Each row has a hidden value; after the row comes its group, the name of the range that the value falls in. Each part has its own.
[  50  241  163   81  -32 -185   76  -65  -52   91    6 -255  -18  -16
  112  -87 -211  -15  -99 -134  130   76 -174  318  -98  108  -23 -114
  -20  -22  182  -35  -80   87  104 -160]  E
[ -35  151  232   91   -3    1   13 -174 -176  -20   40  -49 -161 -133
   -2  -54 -187  -18 -114   85  201  -11  -35  175   30  108 -103 -223
   80  -10  269  -45  107  -59  190 -111]  G
[ -83   -7   -3  -54  -14  -74   68   18   23 -103 -269  -96  -37  -24
   87  160  109   77  -56   33    5   93  -21   50   83   88  -68  -59
  196   81   55  101 -153    3   74  -36]  U
[-491 -221 -418  -47   61  268  309 -132  214 -437 -713  373  267 -202
 -488  230  526  -40 -224  -11 -651 -574  -92 -176    1 -140 -154 -444
  847   38 -156  154  271  101 -197  329]  Q
[-301  -51 -129  -17   75  134  114 -182  -85 -157 -115  216   13  -37
 -246    0  260   70 -152   -7 -163 -310   69  -70  125 -127  -38  -54
  245  -86  -36  182  191 -123  -34  146]  Q
[-153   88  113  -51 -291  139   48  -56  -56   47  -41  -51   51 -165
 -129   31 -190  -57   43   87   65   -3 -119  275 -261   72  -37 -327
  261   63 -138 -251   17  -44  155  -57]  L
[-283   -5 -111  -57  -61   22  137  -32   -2 -202 -184   80  106  -78
 -222   28  177  140  -67 -179 -251 -218   -6   38  -46 -135   49  -75
  312   26 -199  178  -29  -89  -61  135]  D
[-361   89 -199   -1   24  270  194  -61  128  -88   52  252  234 -163
 -310 -117  298 -116   -3 -243 -268 -571  -38   14  -83 -420   22   51
  146  -93 -226   68  376 -289 -198  236]  D
[  26   88    3 -126  -94 -103   88 -143 -128   42 -125 -105   30  -29
  -52 -118   -1   10 -145  -50 -110  -14   38   88   17  -86   31 -181
   52   46 -157  -18  -85   40   14  -32]  E
[-319   69   13  -20 -152  296  109 -144  -78  -87   79  223   83 -240
 -354 -107   38  -58   -6  -55 -131 -399    3   94 -135 -226    1 -230
  266   -8 -193  -68  301 -275   -1  140]  L
[ -59   66  241   26  -49  -33   -6 -169 -270  -95   -1  -25 -229 -104
  -21  -18 -134  132 -116   82  155   59   76  101  116  124  -50 -210
  144   50  186   82  -37 -114  217  -83]  G
[ 318  132  -94 -146   14 -475  -97  162  244  223 -335 -572  100  211
  532  243 -153  -89  -48  242  356  658 -169  272 -127  232  -93  229
 -308   -7  -18 -293 -419  506  101 -355]  D
[ 438  254   87 -119  -48 -414  -60  127  191  312 -211 -609   42   72
  565  103 -279 -228  -24  183  388  595 -182  331 -117  190 -108   58
 -371   75   74 -392 -333  372  134 -397]  E
[-136    4  124   36   57  -57  -40 -241 -315  -67   31   28 -230   65
  -51   -4  -48  212 -187  145  194   62  107   56  173  156  -40  -42
   74 -106  193  161   -6  -29  202  -65]  U
[-138  184 -189  -58   45  347  228   82  392   81   -2  129  307 -296
  -36  -81  353 -476  122 -164 -179 -534 -108    4  -49 -516 -100   74
  -48   22 -160 -181  481 -357 -255  160]  G
[-138  136  175   -6 -232  155   -5 -130 -144   89  138  -18  -19 -153
 -131  -59 -248  -67   20  119  184  -33  -67  275 -218   37  -36 -254
  112  -10  -62 -256  126 -107  184  -81]  L
[  47   56   82  -65    7 -383  -76  -13 -194   35  -19 -301 -149  246
  236   53  -85  324 -102   -6  250  417   63  158  101  186   79  254
 -168  -51   26  207 -429  110  163 -184]  Q
[ 308  143  -48 -138  -19 -177   -8  -51  181  200 -369 -335  101  -60
  283  100 -147 -365 -138  355  182  303 -137  177  -94   90 -206 -225
 -112   49   15 -496  -22  409   80 -262]  E
[ -74   88   -2   83   97 -189   20  -55   -2   -7 -117 -167  -27  118
  118   99  -47   83 -138   31  179  138 -137  206  -19  193  -75   67
   27 -125  212   60  -82  188  107 -129]  Q
[ 273  144  -65 -111   21 -296 -116   25  172  236 -216 -412   78  115
  384  155 -193 -204  -82  365  384  480 -125  239 -134  158 -145  105
 -304  -67   -2 -427 -147  437  120 -325]  D
[ -98  127  111    3 -148   26    9  -62  -47   17   -7  -86   13 -119
  -51   11 -189  -34  -11   69  138   27  -98  252 -191   56  -46 -181
  120    0  -24 -183   31    4  138  -91]  L
[-118   54  -71   78   86 -181   78   -7  102  -77 -286 -165   46   77
   82  172   14   65 -139   -3   50   96 -201  200  -69  200  -98  -16
  182  -83  180   67 -107  253   59  -90]  Q
[-121  137 -130 -144 -133  -51  277  168  188  -37 -151 -114  265  -95
  -36  -89  288   10   70 -541 -416 -254  -81   92  -63 -352  153   53
  118  164 -357  214 -179 -234 -237  154]  E
[-143  266 -173 -108 -229  153  251  427  579  179    0 -203  484 -190
  133   36  201 -324  370 -467 -165 -237 -334  314 -407 -403   69  240
  -48  128 -416 -194    9 -302 -260   79]  L
[ -82   44   37   31   87 -142  -46 -204 -205  -11   -8  -56 -120  116
   -4    1  -76  143 -199  147  200  108   30  112   66  134  -44   26
  -19 -158  136   59  -11  125  146 -104]  Q
[-339  118 -143   71  140  211  147 -127   26  -15  212  231  126  -35
 -229 -164  264  -56  -51 -224  -97 -514  -19   30   24 -336   15  208
  -23 -215  -33  162  397 -295 -145  176]  Q
[  76  114  -12  -87 -121 -287  145   49   65   14 -351 -335  104   23
  127   50  -39   53 -103 -177 -136  179 -163  231 -102  103   19 -182
  162  123  -77   21 -354  230   12 -105]  E
[-249 -116 -102  -73  -21   69   51 -280 -182 -248 -325  194  -17  -98
 -346   63   84  109 -257  216 -184 -167   93  -56   31   14  -78 -367
  442  -25 -101   14  117  125   72   84]  D
[ -78  -58  -35  -78   -6  -48   55  -44    4 -125 -365  -52  -40  -45
   39  190  111   41 -109  154  -17   91    1    8   97  117 -112 -166
  266   80   50   36 -103   78   89  -35]  U
[-137  122 -399 -116   55  -46  250  336  582   40 -274 -161  458   14
  165  127  462 -195  143 -394 -285 -203 -236   92 -144 -366   28  401
  -47   15 -313   62  -50  -54 -347  120]  Q
[-138  109  161  -54 -274  194  -12 -147 -176  124  144    2  -20 -147
 -155  -69 -237  -77   24  168  174  -27  -30  255 -214   25  -27 -285
  116   -2 -136 -296  127 -120  192  -76]  L

[ -18   79   32   54  105  -19  -40  -35   97  -34  -39 -102  -40   59
  -57   43  -39   38   84  -31   76  -72  179 -143   47   27   45   29
    7  -80   15   20  -79  -57   46  -86]  (47)
[ 177 -122  343  -50 -471 -113  428   47  103 -179 -174   -3 -307  -14
   56 -143 -141   27   44   19  121 -151  116   98  112   26  -16  328
 -258 -348  134  291  233  -49  384   64]  (49)
[ -62  146   38  -67  189  -26   54 -111  125   76   38 -193  -37  139
  137 -148 -196  158  -31 -166  254  -79    7  -99   52   -5  225  -32
   -6   62   17 -100 -163  107   25 -183]  (49)
[  54  -99  240 -176 -399  -44  468 -155   82  -31 -116 -190 -480   33
  253 -283 -133   38 -201  104  -47 -219   16  128   -6    6 -131  439
 -394 -374   73   72  105   15    2  175]  (66)
[   8 -232  245  276 -279 -213  332  423 -158 -222 -347  295 -198  231
  -51   -5 -118  -90  372 -159  252  125   72  418  201  -65  308   19
    8 -159 -168  649  519 -154  385  261]  (63)
[-299  -76   32   83 -409 -335  304   92 -213 -130  -58  179 -182  317
  492 -126 -135  -86  -76  -68  -82   89 -308  226  130   49  120  498
 -212  -69 -181   67  195   24  124  279]  (54)
[  62  108  -43   47  -26   75  -63  162    1   79   28   74  -32  -68
  -68    7  158   32    3   58   66   20  -79  -93   10  -91   67 -137
   33   58  -44  -53    3   92  120  -71]  (54)
[-134 -116   87  -72 -238 -108  460  -76 -127  102 -147 -107 -531  241
  375 -336 -135   -3 -228  -36  -13  -69 -179  382  -93  -93   82  320
 -291 -196 -177   49  208   32 -232  335]  (51)
[  24   73  -29    5   34   18  -74 -228  154   65   24 -121  -35  -72
  -91   21   33  -10 -101   73  -60 -158  245 -230  -89  102  -67  112
  -21 -113  121  -81 -114  -97  -44 -134]  (59)
[-196   41  -70  169  217  -54  -98   63  -52  -45  -81  -32  -36  210
   10   95  -10  -32  154  -43   -6   40  127  -19   84    3   90   -5
   56  -28 -176   87  -27  -96 -119   86]  (63)
[ -40  142   -4   51   -3  -80  -72   58   69  -36   77   57  143   41
   58   23  -40   64   53  -72  146   10  -37 -204  127   47  157   12
   57   95   40  -56  -97   76  272 -199]  (62)
[  58   95   23  -10   87   31  -21 -129  156   71   10 -125  -35  -29
  -76  -41  -34   64  -35  -27  115 -124  175 -169  -34   35   65  -20
   13  -43   95  -42  -97  -18   45 -177]  (59)
[   9   99 -150  144  -64   30 -143  217 -120   87   29  177  -59  -56
  -95  117  305  -68  -10  104  -82   90 -124  -59  -80 -119    0  -78
   68   55 -150 -120   56   25   40   39]  (51)
[ -48  162  -33  133   65  -61  -99  347  -56  -18   50  204  180  105
   30   39   17   91  190 -151  289  167 -221  -68  196  -92  336 -243
  171  260 -116   19    1  175  358 -159]  (66)
[ 249   56   12 -125  -37  244   16 -217  217  220   14 -197 -229 -288
 -214 -114  175   38 -232  223  -57 -246  227 -180 -210  -22 -170  -48
 -102 -177  174 -105  -68   -9 -119 -127]  (62)
[ 100  125  -42  -69  -27  119  -86 -160  169  113   91 -119  -51 -182
  -81  -16  133   31 -166  166  -74 -159  124 -286  -85   39 -131   46
  -64  -79  136 -182 -161   25   -9 -167]  (62)
[  84  117  -15   19  -34   48  -86   17  109   54   64   29   53 -120
  -93   16   95   37  -26   57   65  -55   49 -215   11   19   36  -59
   35   26   85  -61  -67   45  181 -186]  (62)
[-106   65   18  111  150 -114    1   41   23  -17  -50   -3   38  195
   35  -11 -150   47  131 -191  226   21   68  -11   93   17  278  -45
   96   66  -56  100    3  -20  114  -93]  (47)
[-161   95  -34  268  -90 -255 -204  220  -45 -262   24  286  319  130
    0  281    9  -73  279  -77   34  136   32 -238  256  141  133  138
  140   82  -33  101   -2  -84  451 -115]  (47)
[-358   73 -115  306  195 -245 -176  248 -166 -168  -42  191  210  372
  138  187  -85  -53  307 -190   88  217  -41  -15  251   46  294    1
  179  165 -261  140    8  -57  121   51]  (63)
[ -47  102 -158   64  -80   23 -136   18  -32  102   83   88  -12  -72
    8   50  221  -59 -132  145 -155    4  -77 -155  -72   -3  -57   52
   -1   34  -48 -172  -46   26  -27  -13]  (54)
[ 191 -145  335   96 -441 -157  392  298   13 -184 -218  219 -164   35
  -41 -103 -138   14  214 -117  323   -2   34  225  177  -30  243   81
  -72 -169   58  473  396  -32  591   31]  (49)
[ -57   96 -102   69  -73  -84 -157 -178   99   24  106   50  154  -66
   -6   80   56  -59 -109   63  -95  -79  127 -296  -32  177  -23  177
   31    9  125 -120 -112  -72  109 -181]  (49)
[ -23  115 -174  141 -104    5 -204  165  -73   51   84  212   81  -92
  -66  146  291  -82  -30  141 -129   79 -108 -176  -19  -22  -27  -15
   70   87  -76 -131   -3   26  117  -32]  (54)
[  -4  128  -59   50   39   21  -82  113   21   78   59   70   65   -4
   -3  -14   63   54   10  -24  134   34  -86 -117   45  -41  164 -137
   80  134  -28  -60  -44  105  144 -139]  (66)
[  20   90 -154   50    6  103 -113   24  -23  195   45   45  -85 -101
  -80   -4  243  -35 -137  133  -83  -12  -46  -84 -142  -69   -9  -93
   30   48  -65 -143   -6   33 -106  -13]  (54)
[ 123   60 -159   64 -101  153 -164    1   23  192   51   99  -58 -251
 -213   58  356  -89 -166  250 -181  -55   54 -161 -187  -29 -129  -78
   28  -19   25 -116   21  -30  -54  -40]  (54)
[ -88   30  -24  206  100  -33 -131  184  -38 -121  -96   68    8  103
 -116  187   84  -53  242   23  -19   57  159  -75  127   -7   27  -32
   73  -67 -132  156   29 -113   64   58]  (63)
[ 225    2 -123   79  -77  220  -97   55   23  283  -20  118 -133 -292
 -334  -11  363  -81 -148  218  -63  -60   98  -23 -250  -96  -29 -259
   81   -5   18   18  150  -33  -62  -33]  (54)
[   0  128  -79  -17  -76   45 -104  -60   76   53  105  -19   -1 -105
   17   22  146    4 -127  150 -110  -74   -4 -257  -17   38 -103  100
  -55  -24   55 -193 -140   48   35 -101]  (66)
[  18  110 -100   83   -9   55 -106  167  -37  101   42  117    1  -49
  -62   26  185    2  -11   54   34   51 -103  -85  -12  -84   89 -140
   70  101  -76  -73    7   81   86  -56]  (54)
[ -23 -168  123  202 -634 -329  195   81  -52 -225  -96  388   44    4
   72   66  -24 -202   39   40  -82    7   65   37  109  221   41  465
  -85 -170  110  330  342 -194  518   71]  (49)
[ 121   92  -39   31   34   99  -79    2  105  150   35   20   25 -132
 -160  -32  102   36  -49   31  121  -59   83 -137  -64  -19  109 -183
   86   63   72  -19  -16   36  103 -191]  (62)

Next part:
[  -6  -48   55   52  -87   35 -207  -47 -157   36   -9   17 -221  221
  181  -84   34   24  151  298   68 -251 -251 -133 -210   11  107  -54
 -121 -176  -36  -71   76 -142 -140  -56]  Y
[   9  303  295  148  177 -281  190  249  344  184 -339 -209  -32  412
  184    2  330   33  141 -185 -241 -395    4   11  -31  -62 -770  274
  -49  100 -123   29  356 -339  159  341]  J
[ 186   26  145   30  -21 -152    8  208   78  129 -354 -113 -139  281
  325  -79   38    5  101  -10 -262 -284   -4  -84 -166  167 -349   47
 -137  -43  -77  182  108 -167 -131  185]  Y
[-262   98  -29  164  -35  226  -21 -317 -155  -42  348  121  -35   89
  100 -170  -76  -16  173  216  161  -59 -165   -5 -106 -117  169  -79
 -202  -26    7 -216  -41  -37  -19   77]  J
[ -18  -60  130   18   -4 -136   56   97  -48   92 -274 -177 -210  216
  216 -105   23   17   89   97 -226 -230  -30  -64 -113  -17 -188   45
 -142  -87 -137  154  117  -12  -27  121]  Z
[ 270  -33   13   98 -207   84  -84  176   61  118 -247  129 -180  112
   54  -82   94   -1   34  140  125 -134   24  -31  -80  177  110    6
   66 -100   28    4  -80 -227 -132   30]  Y
[ 142   26  -39  172 -206  207   62   26    0   95  -95  185  -56 -119
   -6 -204 -105  -31    4   58  156   81  252  102   -1  171  186  -67
 -102   71   63   28 -287  -79  -88  150]  A
[  -6   59  -44  -16  -51  173 -173 -266  -57 -108  405   42   46  216
  169    8   84   -8  222  258   55 -161 -313 -171 -197 -186  131    2
    7 -187  111 -146  138 -161 -119 -125]  M
[  20   92   10  -10   56    1  208  -56  186  -32   78  -82   76  360
  355  -32   52  -44  167  -86 -354 -178 -107  -88  -78  -63 -348  111
   37  -71  -18   75  214  -57  -41  240]  M
[ 402   47  -22 -188   -3 -133  323  177  502  -42 -107 -237  226  365
  264  151  279  -33  103 -242 -556 -162  112 -143   48 -111 -519  304
  403 -104   88  322  345 -143  -38  178]  W
[-383  217   82  126   94   75  -14 -339  -16  -63  453  -89   39  127
 -135   -8  252   64  228  241  214 -173 -210  -27  -20 -502  -17  136
  -48  -20   35 -293  270 -161  201  -51]  M
[-332  269  172  141  216 -183  431   -2  374   54   -6 -239   22  378
  -34   24  412   57  155 -133 -178 -281  -20   49  177 -421 -607  352
  161   60 -139 -115  480 -157  362  332]  W
[ 120   17  -40   37  -94  129  -37  -53   27   -7   67  107  -45  269
  300  -75   -7  -41  143  102  -72 -158 -177 -108 -163  106   -4  -24
   -8 -137   25  -30   28 -139 -174   94]  J
[-146  124  -19  245 -117  257   -1 -173  -53   43  190  217  -75  -19
  -98 -173   16   -7   93  188  348    1   -2   83   -5  -55  235  -36
  -92   33   37 -254 -140 -138   34   88]  J
[ -95 -209  -65  -29 -191  200 -230 -296 -431  -79  255  -18 -166 -152
  -31 -155 -151    6   93  472  180   44  -96  -93 -179 -224  591 -143
 -204 -193   40    7 -176  148  -99 -283]  Z
[ -95  -71 -240 -147  -17  149  470 -306  232 -228  437 -130  247  206
  191    4   17  -57  142  -75 -429   80   32  -95  147 -328  -63  148
  317 -128   66  148  216  225   26  172]  W
[-321  234   38  283  -45  247   -7 -278  -42   19  364  147   -5 -108
 -327 -121  168   42  124  243  512    7    5  126   63 -336  240   51
  -78   91   73 -381  -46 -189  206   -2]  M
[  37  -55   22   68 -137   88 -200  -34 -134   44  -14   73 -216  154
  108  -92   39   19  117  295  144 -193 -185 -103 -175   36  196  -57
  -80 -164   -4  -84    4 -153 -137  -69]  Y
[  30   97   16    6  -56  146 -281 -253 -128  -74  369   18   57  110
  142  -18   37    5  224  277  105 -155 -243 -157 -258 -152  127  -33
 -151 -112  146 -114   62 -200 -145 -167]  J
[ -86   83   89  234  -62   22  239  104   51  163 -282   27 -146  -10
   -4 -233  -36    1    6  -38   22  -28  276  164   74   84 -120   26
 -174  145  -97   41 -128  -38   84  324]  Y
[ -99  157  245  137  112 -208  -21  121   50  145 -256 -141 -189  392
  277  -75  146   42  172   47 -148 -423 -176  -60 -172   24 -471   88
 -223  -10 -156  -25  265 -246    8  215]  A
[ -38  -61 -295  -54 -182  407  106 -431   18 -235  654  140  184  -15
  -47  -20   12  -44  134  218  100  179  -67  -82   54 -320  478   10
  279 -177  213 -119  -23   80  -51 -109]  W
[ 227 -128  195 -181    5 -289 -290  165  -91   48 -289 -311 -242  451
  406   73  169   44  180  256 -345 -491 -359 -316 -361  -38 -256   76
  -82 -311  -95  214  355 -183 -199 -162]  Z
[   7   -8 -261  -12 -154  271  495 -218  305 -147  358   17  274 -123
 -208  -34   86  -43   16  -81  -58  288  368   84  319 -321  177  170
  405   18  162   76  -34  136  136  135]  W
[-163  315  229  342  116 -136  483  248  363  254 -426  -34  -80  200
   -8 -179  193    4   26 -290  -82 -162  298  247  187   26 -634  226
  -75  270 -191  -37   93 -189  295  586]  J
[-110 -101 -362  -69 -176  431  301 -485   51 -268  693  105  249  -75
  -43  -65  -79  -64  109  125  -17  290   60  -29  149 -350  464   13
  299 -130  195  -36  -61  235  -10   -5]  W
[ 183  -63 -186 -244  -23   30  433 -144  318 -193  252 -237  332  196
  297   56   15  -65  124 -189 -626   54  163 -139   83 -222 -263  182
  302  -95  119  370  218  167  -69  168]  W
[ 318   90   61   -5  -62  -14  -52  128  171   54 -121   -2   13  297
  310   -1  104  -26  133   -6 -181 -228  -78 -123 -180  129 -251   76
   28  -86   55   94  103 -263 -170  100]  J
[-326   56 -157   96 -103  410 -149 -578 -246 -184  775  175   63  -61
 -111  -96  -20    1  214  416  394   66 -262  -56  -87 -387  555  -88
  -64 -122  162 -360  -45  -10   -3 -199]  M
[-137   43 -107  -76  -11  126  148 -349   92 -181  519 -141  212   62
  -39   45  145   10  178  127  -79    4  -32 -100   51 -464   57  140
  168  -85  137  -21  219   19   70  -70]  W

[-152  -23  164  148 -210 -162 -189   23   99 -226 -162  227   18 -318
  296  245  -92  277 -231  -82  118 -146    4  -82  377  366  103 -105
  415 -136  157  -77 -270  245  195   18]  B
[ 162 -207 -166   61  145  236   61 -193  -19  184  -65  -19   22  -21
  -22 -500   73 -106   74  -80  127  307  271   81 -125  -18   99  236
 -312   35 -102    9  246  -55 -325 -163]  S
[ 118  114  231  279  196 -411 -336 -187   33  -41  -49  108  -52 -370
  -69  241  -45  441  -93   59   18   73 -175  -14 -181  -44  123   33
  208 -220 -172 -171 -270 -240  210  280]  V
[  45   78  -63  214   -2 -128 -237 -207  117  111  105  -27  380 -278
  132   99   65  225 -181   98   82  343 -126  249   11   89  104   40
  -34 -125 -185  -35  -60 -319 -190  228]  V
[ 150  -97  -75  143   78  -62 -164 -195   27  116  -12  -14  383 -143
  -40 -122   65  102  -96   -5   40  413  -53  213  -24  102   22  179
  -76 -215 -196   17   93 -279 -236  155]  P
[ 193   91   89   69  198  -37   18 -326 -224  272 -210   93 -221  -48
 -156 -378  159  144  121  -11  161  242   72   40 -351 -382  224   19
 -149   37 -148 -304  -38 -279 -137 -147]  V
[-360 -386 -251 -143 -307  198  322  204 -114 -166   -2 -434  196  -88
  305   67  -56   32   32 -110    6  -93   45 -121  431  242   43 -251
   77   42  331   40  -67   59   43 -304]  B
[ -44 -235 -267   54  109  301   35  -84  128   52  139  -48  -28 -122
   89 -312   33  -75   91   31   58  145  423  -91 -139   49   78   38
 -314  214    7   71  231  171 -341 -149]  V
[ -22 -451  -91  133  269  -90 -155  111  150 -293  138 -153   25 -272
 -144  112 -201  159   89  -22 -200  -21  188 -298 -113  248 -124  135
   45 -166    0  198   95  156  110  162]  P
[-109 -313 -282  109  -83  283   63   62  137   13  133 -238   30 -169
  316 -143  -90  -40  -30  -98  118   49  218   37  237  237   57  123
 -186   90  109   76   89   89  -69 -126]  T
[-181 -574 -492  -95   56  252  316  148  -44  -71  293 -781  369  -78
   31  -52  -76  -52  203   -4 -172  185   67  -78   31   96  -65    1
 -334   14   76  245  219 -249 -154 -114]  S
[ 264   81  289  161  292 -417 -274 -281 -178   65 -246  207  -16 -179
 -359  -32   66  360   25   -4  -13  255 -162   -3 -352 -214   74   73
  179 -322 -249 -242 -148 -340   77  201]  P
[ -13  -82  -71   31 -135  282  102 -128  -55  171 -194  151 -174  -27
  235 -430   86  -62  -22 -139  278   83  301   53  151   31  189   22
 -105  156  111 -166   38  160 -192 -334]  T
[ 163  161   46  173  137   42 -210 -355   69  219  -89  393  -74 -155
    4 -348  171   85  -50   64  201  284  281   89 -266 -110  200   57
 -149  104 -178 -163   72   19 -374  -19]  V
[  27  163  136   36   51 -137  -16 -251 -232  180 -199  117 -180 -113
  -79 -136  168  268   68   37  132  130  -11  -16 -235 -344  228 -220
   43   42  -47 -370 -205 -238  -47 -119]  T
[-261 -494 -454   44   26  261   95  184  212 -179  402 -512  227 -234
  210   82 -140   -4   76   49 -127   26  253 -156   93  283  -59  -17
 -245  125  126  277  182   97 -132  -17]  V
[  83  286  334  131   21 -316 -177 -282 -199  129 -316  323 -231 -201
  -40  -13  130  383  -61    0  183   58 -112   12 -139 -252  248 -174
  262  -83  -64 -434 -349 -199  118  -14]  T
[  42 -250 -286 -129  100  220  242 -173 -224  222  -12 -294  281   90
 -172 -440  191  -90  204   12   -6  435  134   62 -230 -209   60  -31
 -361   42  -84  -19  254 -322 -445 -211]  P
[ 213  120  -52  135   67   73 -126 -381    4  319  -98  202  230  -77
   18 -397  211   20  -88   32  210  487   95  296 -149  -80  177  141
 -230  -16 -242 -115  129 -248 -465   -2]  S
[-194 -175  -76 -116  -23  117  220    0 -199  -24  -96 -114 -234  -61
   13 -158   67  101  197  -18   28  -85  234 -272  -89 -165  135 -308
   -9  189  194 -182  -67   96  -32 -332]  T
[-289 -349 -289  -52 -139  192  201  150  -18 -103  142 -408   93 -148
  225   46  -53   58   77  -24  -25  -43  133 -136  191  132   32 -190
  -66  114  221   37  -10   34  -16 -190]  T
[ -45  138   67  -32  -12  -60   55 -225 -248  176 -183   87 -111  -73
  -47 -162  207  214   82   53  122  135   40  -35 -201 -329  221 -301
   16  102    5 -346 -162 -195 -137 -188]  T
[  -2 -444 -199   83  219  128  -95   43  154 -155  127  -70   68 -157
 -104 -146 -100   -6   98  -31 -121  105  356 -214 -120  230 -101  157
 -126  -46   -7  205  255  228 -153   41]  P
[  44  -15   81  113  178 -414 -136 -138 -134  -41   16 -253  256 -274
 -193  292    5  420   20  100 -125  207 -339   -4 -209 -132   59  -97
  141 -280 -172 -101 -218 -522  128  244]  S
[-361 -318  -95 -133 -125   38  215  182 -122 -279  -15 -259  -72 -161
  108  157  -63  172  133  -22  -90 -245  147 -383  132   87   49 -387
  184   93  319  -37 -144  200  139 -254]  B
[  68   24 -207   42    7  129    1 -289  -36  274   41  -70  391  -57
   39 -288  216   13  -28   90  116  493   51  260 -131  -95  137   -7
 -289   36 -180  -49  150 -338 -505  -28]  S
[-225 -284 -185  104   41 -188  -35  141   56 -217  304 -566  266 -354
   84  474 -161  334   18   90 -188  -10 -197 -110   53  127  -29 -138
   66 -131   44   87 -171 -288  218  205]  V
[ -30 -372  -68  180  233 -163 -153  100  164 -294  172 -255   46 -352
  -42  247 -232  236   33    1 -171  -54   45 -240  -48  250  -62  128
   71 -186  -11  186  -19   27  210  204]  S
